Small tables with named rows and columns. After each table, cells are looked up by row and column.

tuz:
columns: minema, nuredeg, momubo, gamom, faluzet, temi, pup, lomev, feduz, magiziv
dav: [-1700, -494, -4018, 3496, 928, -982, -3405, -1938, 5059, -628]
tanari: [-2971, -3273, -3150, -2403, -1640, 1621, 4371, 1178, 3425, -2193]
ramufid: [-2691, -2000, -3847, -1256, 1832, 2901, 1312, -3025, 3879, -2659]
mobe: [-3479, 60, -1889, -6390, 3435, 2559, -1065, -3059, -3093, 1640]
peguman: [-4225, -7309, -1289, -1986, 2720, 1685, -3917, -960, -1173, -1271]
vob: [-2458, 173, -2218, -5459, 4783, 793, -88, -3528, -1973, -2733]
gez: [737, 1916, -1219, -1606, -2672, 2187, 1279, -8701, -2081, -3546]
dem: [-5111, -3441, -1922, 3497, -4885, -3519, -2547, -1191, -1492, 1055]
vinari: [-1013, -831, -460, -4901, -3633, -2771, 2340, 5059, -2190, 658]
fam: [-3373, -524, -1287, -2714, 27, -5474, -1555, 3644, -2871, 699]

What is the nuredeg of dem in tuz?
-3441
What is the gamom of peguman in tuz?
-1986
What is the faluzet of vinari in tuz?
-3633
What is the gamom of dav in tuz?
3496
What is the minema of vinari in tuz?
-1013
What is the feduz of vob in tuz?
-1973
What is the feduz of peguman in tuz?
-1173
What is the gamom of ramufid in tuz?
-1256
What is the faluzet of vob in tuz?
4783
What is the feduz of vinari in tuz?
-2190
What is the magiziv of dav in tuz?
-628
What is the magiziv of fam in tuz?
699
What is the magiziv of gez in tuz?
-3546
What is the feduz of mobe in tuz?
-3093
What is the feduz of ramufid in tuz?
3879
What is the minema of gez in tuz?
737
What is the nuredeg of mobe in tuz?
60
Row with the largest magiziv: mobe

Table fuf
         mukepu  kevad  pafopum  sikoz    zer  tuvod
fomubar   -54.7  -42.0    -27.9    1.4   11.0  -39.9
gogi      -28.1  -76.1    -63.6  -46.7   27.9  -75.9
las        -7.3  -18.6    -61.0  -15.7   -7.2   51.5
tatebiz   -80.1  -32.6    -84.2  -37.9  -42.5   19.5
rasu      -35.6    2.4    -42.0   15.7  -54.6   30.7
piv       -16.9  -18.6    -46.4  -38.4   24.3  -62.5

piv, zer => 24.3
piv, mukepu => -16.9
rasu, tuvod => 30.7
gogi, tuvod => -75.9
las, kevad => -18.6
gogi, mukepu => -28.1
piv, sikoz => -38.4
rasu, sikoz => 15.7
piv, pafopum => -46.4
Which row has the largest tuvod? las

leror.tsv
	zado	zovesuz	dizaz	vufuti	siguze	tulalek	dasakim	kub	ruz
kinagi	4.57	-2.44	2.42	-1.37	-6.72	-1.92	-0.16	3.48	-0.85
sufesiv	1.16	-3.50	1.19	0.25	-3.22	0.76	-0.14	1.58	0.86
bamosok	-1.51	0.35	1.24	-2.47	1.74	2.85	-0.85	-0.17	2.17
kofor	-1.23	-1.18	-2.08	1.27	-0.32	-1.54	0.18	2.87	1.43
vasuzof	-3.13	3.54	-3.14	1.83	5.82	-2.20	1.14	-1.63	0.08
nal	-2.58	0.88	-2.09	-1.04	2.47	0.19	-2.42	1.33	0.41
tis	1.20	-2.58	-0.92	0.73	-2.93	-1.86	0.21	0.62	0.66

ruz of nal = 0.41
zado of vasuzof = -3.13
siguze of tis = -2.93
kub of sufesiv = 1.58
dizaz of kinagi = 2.42
kub of nal = 1.33
vufuti of kofor = 1.27
vufuti of bamosok = -2.47
dizaz of sufesiv = 1.19
dizaz of bamosok = 1.24
tulalek of sufesiv = 0.76
dizaz of tis = -0.92
ruz of kofor = 1.43
ruz of bamosok = 2.17
dasakim of kinagi = -0.16
dasakim of nal = -2.42
zovesuz of kofor = -1.18
zado of kofor = -1.23

duluv =
|  | lekobaz | geke | favazes | tak | fak | zil | vezo | lodedok | rok |
|---|---|---|---|---|---|---|---|---|---|
| voki | 70 | 46 | 44 | 22 | 63 | 91 | 49 | 31 | 20 |
| vemu | 65 | 63 | 35 | 48 | 41 | 25 | 66 | 28 | 21 |
| gazeg | 12 | 28 | 9 | 61 | 21 | 26 | 60 | 20 | 61 |
| fifina | 71 | 56 | 97 | 26 | 64 | 55 | 22 | 86 | 56 |
| sig | 40 | 40 | 65 | 7 | 81 | 10 | 42 | 49 | 97 |
| roba | 74 | 62 | 69 | 44 | 56 | 56 | 24 | 53 | 21 |
| sirupu | 47 | 55 | 55 | 24 | 66 | 35 | 73 | 77 | 66 |
| gebado | 22 | 50 | 16 | 66 | 25 | 88 | 7 | 30 | 13 |
| sezupe | 32 | 17 | 56 | 88 | 45 | 28 | 31 | 18 | 28 |

tak of gebado: 66
lekobaz of roba: 74
fak of gazeg: 21
zil of sezupe: 28
favazes of vemu: 35
geke of vemu: 63
lodedok of sirupu: 77
rok of sezupe: 28
vezo of fifina: 22
rok of gebado: 13
rok of roba: 21
geke of sirupu: 55
vezo of sezupe: 31
geke of voki: 46
lodedok of gazeg: 20

